data = [[55, 66, 63, 54, 57, 52, 48, 51, 52, 37, 66], [55, 55, 53, 60, 54, 52, 48, 51, 60, 55, 51], [59, 58, 57, 58, 43, 52, 73, 40, 57, 78, 50], [63, 69, 76, 60, 41, 70, 66, 47, 52, 95, 84], [55, 68, 60, 60, 64, 48, 48, 43, 63, 51, 53], [55, 60, 52, 66, 54, 50, 45, 46, 72, 55, 44], [55, 66, 67, 47, 59, 52, 51, 52, 43, 40, 68], [43, 63, 34, 38, 68, 51, 25, 62, 36, 35, 49], [47, 47, 57, 60, 69, 57, 31, 78, 57, 13, 56], [60, 60, 57, 58, 45, 52, 70, 43, 57, 79, 56], [57, 42, 42, 60, 35, 56, 48, 59, 54, 48, 67], [55, 60, 57, 54, 57, 52, 51, 51, 55, 51, 56], [55, 65, 57, 60, 54, 48, 40, 47, 58, 37, 61], [57, 36, 35, 61, 33, 59, 48, 60, 57, 55, 56]]
data[0,0]	55
data[7,2]	34
data[10,8]	54
data[0]	[55, 66, 63, 54, 57, 52, 48, 51, 52, 37, 66]
data[2,0]	59
data[1,8]	60
data[6,9]	40
data[7]	[43, 63, 34, 38, 68, 51, 25, 62, 36, 35, 49]
data[6,10]	68
data[12,2]	57
data[1,10]	51
data[6,3]	47
data[7,1]	63
data[11,1]	60
data[12]	[55, 65, 57, 60, 54, 48, 40, 47, 58, 37, 61]
data[10,1]	42
data[13,3]	61
data[6,2]	67
data[:, 3]	[54, 60, 58, 60, 60, 66, 47, 38, 60, 58, 60, 54, 60, 61]
data[:, 1]	[66, 55, 58, 69, 68, 60, 66, 63, 47, 60, 42, 60, 65, 36]
data[2]	[59, 58, 57, 58, 43, 52, 73, 40, 57, 78, 50]
data[13,0]	57
data[13,4]	33
data[4]	[55, 68, 60, 60, 64, 48, 48, 43, 63, 51, 53]
data[12,7]	47
data[3,2]	76
data[1,3]	60
data[:, 6]	[48, 48, 73, 66, 48, 45, 51, 25, 31, 70, 48, 51, 40, 48]
data[4,5]	48
data[8,5]	57
data[6]	[55, 66, 67, 47, 59, 52, 51, 52, 43, 40, 68]
data[6,6]	51
data[13,10]	56
data[10,4]	35

a =
3.15,-3.83,3.18,-5.13,4.11,-5.72,-5.57,4.40,-5.26,-6.33,-6.55,-4.34,-5.70,5.61,-5.43
6.44,-0.07,5.17,-2.86,6.77,-3.78,-0.88,-1.91,6.36,4.78,-4.36,0.08,-2.53,2.11,3.85
-6.07,1.92,-6.29,4.07,-6.34,6.15,3.63,-5.09,2.07,2.73,6.47,2.92,5.76,-6.10,3.41
5.93,-5.93,5.32,-2.23,2.60,-2.71,-6.28,5.94,-6.19,-6.64,-4.83,-6.03,-4.00,3.88,-7.68
5.30,-0.67,6.32,0.41,3.26,-5.52,-1.22,5.58,-1.26,-2.47,-5.97,-0.60,-2.66,-0.40,-2.59
6.15,-0.71,6.02,-0.87,6.14,-5.12,-2.08,5.50,-0.78,-2.17,-5.56,-1.83,-4.29,3.27,-3.59
-4.47,6.07,-5.49,5.63,-4.26,2.35,4.41,-5.63,4.70,6.64,3.83,5.78,4.67,-6.15,5.62
-3.70,6.46,-2.53,6.24,-2.65,0.45,6.19,-5.33,6.13,5.93,2.95,6.78,4.85,-4.78,6.39
5.23,-5.72,3.49,-7.12,5.29,-3.78,-6.44,3.14,-5.94,-6.31,-5.12,-6.35,-6.92,5.11,-6.31
Indices start at 0.
(0, 0) => 3.15
(1, 10) => -4.36
(2, 5) => 6.15
(8, 3) => -7.12
(3, 12) => -4.00
(4, 10) => -5.97
(0, 5) => -5.72
(0, 10) => -6.55
(5, 12) => -4.29
(7, 1) => 6.46
(6, 7) => -5.63
(0, 6) => -5.57
(4, 7) => 5.58
(7, 3) => 6.24
(8, 8) => -5.94
(6, 2) => -5.49
(1, 0) => 6.44
(8, 4) => 5.29
(7, 9) => 5.93
(5, 14) => -3.59
(0, 8) => -5.26
(0, 3) => -5.13
(1, 8) => 6.36
(7, 4) => -2.65
(2, 9) => 2.73
(8, 2) => 3.49
(5, 10) => -5.56
(6, 12) => 4.67
(0, 13) => 5.61
(5, 5) => -5.12
(7, 7) => -5.33
(5, 7) => 5.50
(6, 4) => -4.26
(4, 6) => -1.22
(0, 9) => -6.33
